Below is a small trained network, with its code and all its weights. Each question gives an input and a target symbol and asks what happens when units are switched off, that is, made to give their printed mean instead of their output.

import numpy as np


def w(rows, s, z=0):
    codes = np.array(rows[::2]) - 128.0
    scale = np.full(codes.shape[1], s)
    scale[-1] = z or s
    return codes * scale


def norm(h):
    return h / np.sqrt((h * h).mean(-1, keepdims=True) + 1e-5)


def softmax(a):
    e = np.exp(a - a.max(-1, keepdims=True))
    return e / e.sum(-1, keepdims=True)


def log_softmax(a):
    a = a - a.max(-1, keepdims=True)
    return a - np.log(np.exp(a).sum(-1, keepdims=True))


def net(x, mask):
    ids = ['ΔΘΛΣαβγεζμξπτφψω'.index(c) for c in x.split()]
    T = len(ids)
    res = E[ids] + P[:T]
    u = 0
    for l in range(3):
        r = norm(res)
        for j in range(2):
            rows = slice(2 * j, 2 * j + 2)
            q, k, v = (r @ M[l][rows].T for M in (Q, K, V))
            z = softmax(np.where(np.tri(T) > 0, q @ k.T / 2**0.5, -1e9)) @ v
            o = O[l][rows]
            res = res + np.where(mask[u + j], z, o[:, -1]) @ o[:, :-1]
        u += 2
    return log_softmax(norm(res)[-1] @ U[:, :-1].T + U[:, -1])


Q, K, V, O = {}, {}, {}, {}
E = w([
[107,65,125],'Δ',
[116,64,127],'Θ',
[153,255,145],'Λ',
[146,134,80],'Σ',
[97,74,118],'α',
[111,133,141],'β',
[155,177,157],'γ',
[105,64,121],'ε',
[23,177,148],'ζ',
[72,178,94],'μ',
[152,173,153],'ξ',
[173,127,92],'π',
[115,65,125],'τ',
[25,171,150],'φ',
[105,56,123],'ψ',
[75,96,108],'ω',
],0.034)
P = w([
[254,61,104],'0',
[121,49,49],'1',
[150,150,85],'2',
[148,163,96],'3',
[152,157,99],'4',
[108,108,51],'5',
[152,129,96],'6',
[175,45,27],'7',
[196,19,111],'8',
[131,125,62],'9',
],0.0048)
Q[0] = w([
[66,82,59],'0.h0',
[98,155,194],'0.h0',
[170,183,253],'0.h1',
[214,137,177],'0.h1',
],0.02)
K[0] = w([
[196,109,18],'0.h0',
[43,63,169],'0.h0',
[244,140,2],'0.h1',
[189,215,70],'0.h1',
],0.012)
V[0] = w([
[254,141,21],'0.h0',
[140,46,152],'0.h0',
[76,197,42],'0.h1',
[110,162,214],'0.h1',
],0.0095)
O[0] = w([
[254,169,87,254],'0.h0',
[126,179,165,199],'0.h0',
[15,165,14,200],'0.h1',
[94,244,236,141],'0.h1',
],0.0069,0.0024)
Q[1] = w([
[78,247,216],'1.h0',
[163,231,140],'1.h0',
[40,156,126],'1.h1',
[87,145,121],'1.h1',
],0.015)
K[1] = w([
[99,128,206],'1.h0',
[5,111,168],'1.h0',
[234,144,54],'1.h1',
[169,97,115],'1.h1',
],0.013)
V[1] = w([
[127,161,168],'1.h0',
[177,160,2],'1.h0',
[104,74,16],'1.h1',
[73,105,196],'1.h1',
],0.0087)
O[1] = w([
[125,82,163,90],'1.h0',
[133,247,105,151],'1.h0',
[115,70,55,252],'1.h1',
[43,108,171,135],'1.h1',
],0.012,0.0026)
Q[2] = w([
[69,65,168],'2.h0',
[252,152,69],'2.h0',
[182,165,156],'2.h1',
[148,8,151],'2.h1',
],0.017)
K[2] = w([
[10,72,214],'2.h0',
[248,116,104],'2.h0',
[125,177,177],'2.h1',
[209,137,68],'2.h1',
],0.015)
V[2] = w([
[226,59,135],'2.h0',
[39,214,211],'2.h0',
[190,149,206],'2.h1',
[116,255,49],'2.h1',
],0.013)
O[2] = w([
[159,45,83,65],'2.h0',
[71,187,253,119],'2.h0',
[238,104,172,3],'2.h1',
[128,182,99,27],'2.h1',
],0.016,0.0057)
U = w([
[105,47,130,45],'Δ',
[120,61,133,64],'Θ',
[175,255,132,123],'Λ',
[196,198,68,226],'Σ',
[87,70,113,6],'α',
[186,72,218,204],'β',
[203,192,161,167],'γ',
[94,51,119,45],'ε',
[89,176,131,205],'ζ',
[57,218,66,1],'μ',
[201,193,167,174],'ξ',
[211,169,88,192],'π',
[119,69,129,45],'τ',
[92,170,135,210],'φ',
[98,34,127,66],'ψ',
[16,91,66,26],'ω',
],0.016,0.0069)

Each question gives the input, a string of symbols that net reads in full, and the target symbol t.
The units are the heads (2 rows each of Q, K, V and O). Each row of codes is followed by its name. A weight is (code - 128) times the scale printed after its matrix; where a second scale follows, it is the last column's (O and U).
mask holds one flag per head, layer by layer. A switched-off head (its flag False) gives its mean, the last column of its rows in O, instead of its output. The means were averaged over made-up inputs and are rounded, as every weight is.
A unit's drop is (log p(t) with every unit on - log p(t) with that unit switched off) / (log p(t) with every unit on - log p(t) with every unit switched off).
The circuit of an input: a set's keep is (log p(t) with only the set's units on - log p(t) with every unit switched off) / (log p(t) with every unit on - log p(t) with every unit switched off). Starting from all 6 units, units are removed one at a time, each time the one whose removal leaves the highest keep (on an exact tie, the one counted first), for as long as the keep stays at least 0.8.
circuit, biggest first: the units of the circuit, biggest drop first
most important unit: the unit with the biggest drop
which heads matter: for each layer, one digit per head in row order, 1 if its drop is at least 0.15 and else 0, layers parted by /
drop when u is switched off: that unit's drop, to one decimal
input β ω Δ Σ μ, target β: circuit, biggest first : [0.h1 2.h1]
input β μ Σ τ Δ ψ ξ Σ ψ φ, target β: most important unit : 0.h1
input β ω Θ π ψ γ φ Δ, target β: circuit, biggest first : [0.h1 2.h1]
input μ β ω, target μ: circuit, biggest first : [1.h0 2.h1]
input μ β Λ α ω Σ Σ ψ, target Σ: circuit, biggest first : [0.h0 1.h0]
input β μ ζ μ β β ψ, target β: circuit, biggest first : [0.h1 2.h1 1.h1]
input β ε Σ τ μ τ Λ, target β: circuit, biggest first : [2.h1 1.h0 1.h1 0.h0]
input Σ Λ γ, target Σ: circuit, biggest first : [2.h0 1.h0 0.h0]
input π Λ ψ, target π: which heads matter : 00 / 00 / 00
input Σ β ξ ψ ε ω ω ω Λ, target Σ: which heads matter : 01 / 01 / 11
input ψ Σ ω Σ τ Λ Λ ω ψ, target Σ: circuit, biggest first : [1.h0 0.h0]
input β α Θ α ε ζ ξ, target β: which heads matter : 01 / 10 / 01
input β ξ π, target β: circuit, biggest first : [0.h1 1.h0]
input Σ β φ ω ω ξ Δ, target Σ: which heads matter : 00 / 00 / 10
input Δ ω Σ μ γ ω μ, target Σ: circuit, biggest first : [2.h0 0.h0]
input Σ ω ε ω β μ ε Δ, target Σ: circuit, biggest first : [1.h0 0.h0]
input Σ ζ γ β ξ, target Σ: most important unit : 2.h0
input Σ β τ β, target Σ: which heads matter : 01 / 11 / 10
input β ε Δ, target β: which heads matter : 01 / 00 / 00
input Λ Σ π ξ τ ψ ω ψ, target π: most important unit : 0.h0
input β ω μ, target β: drop when 0.h0 is switched off : -0.1
input β ψ Σ ζ, target β: drop when 1.h0 is switched off : 0.3
input β ω ψ ζ ε ω Λ β β Θ, target β: drop when 2.h1 is switched off : 0.2
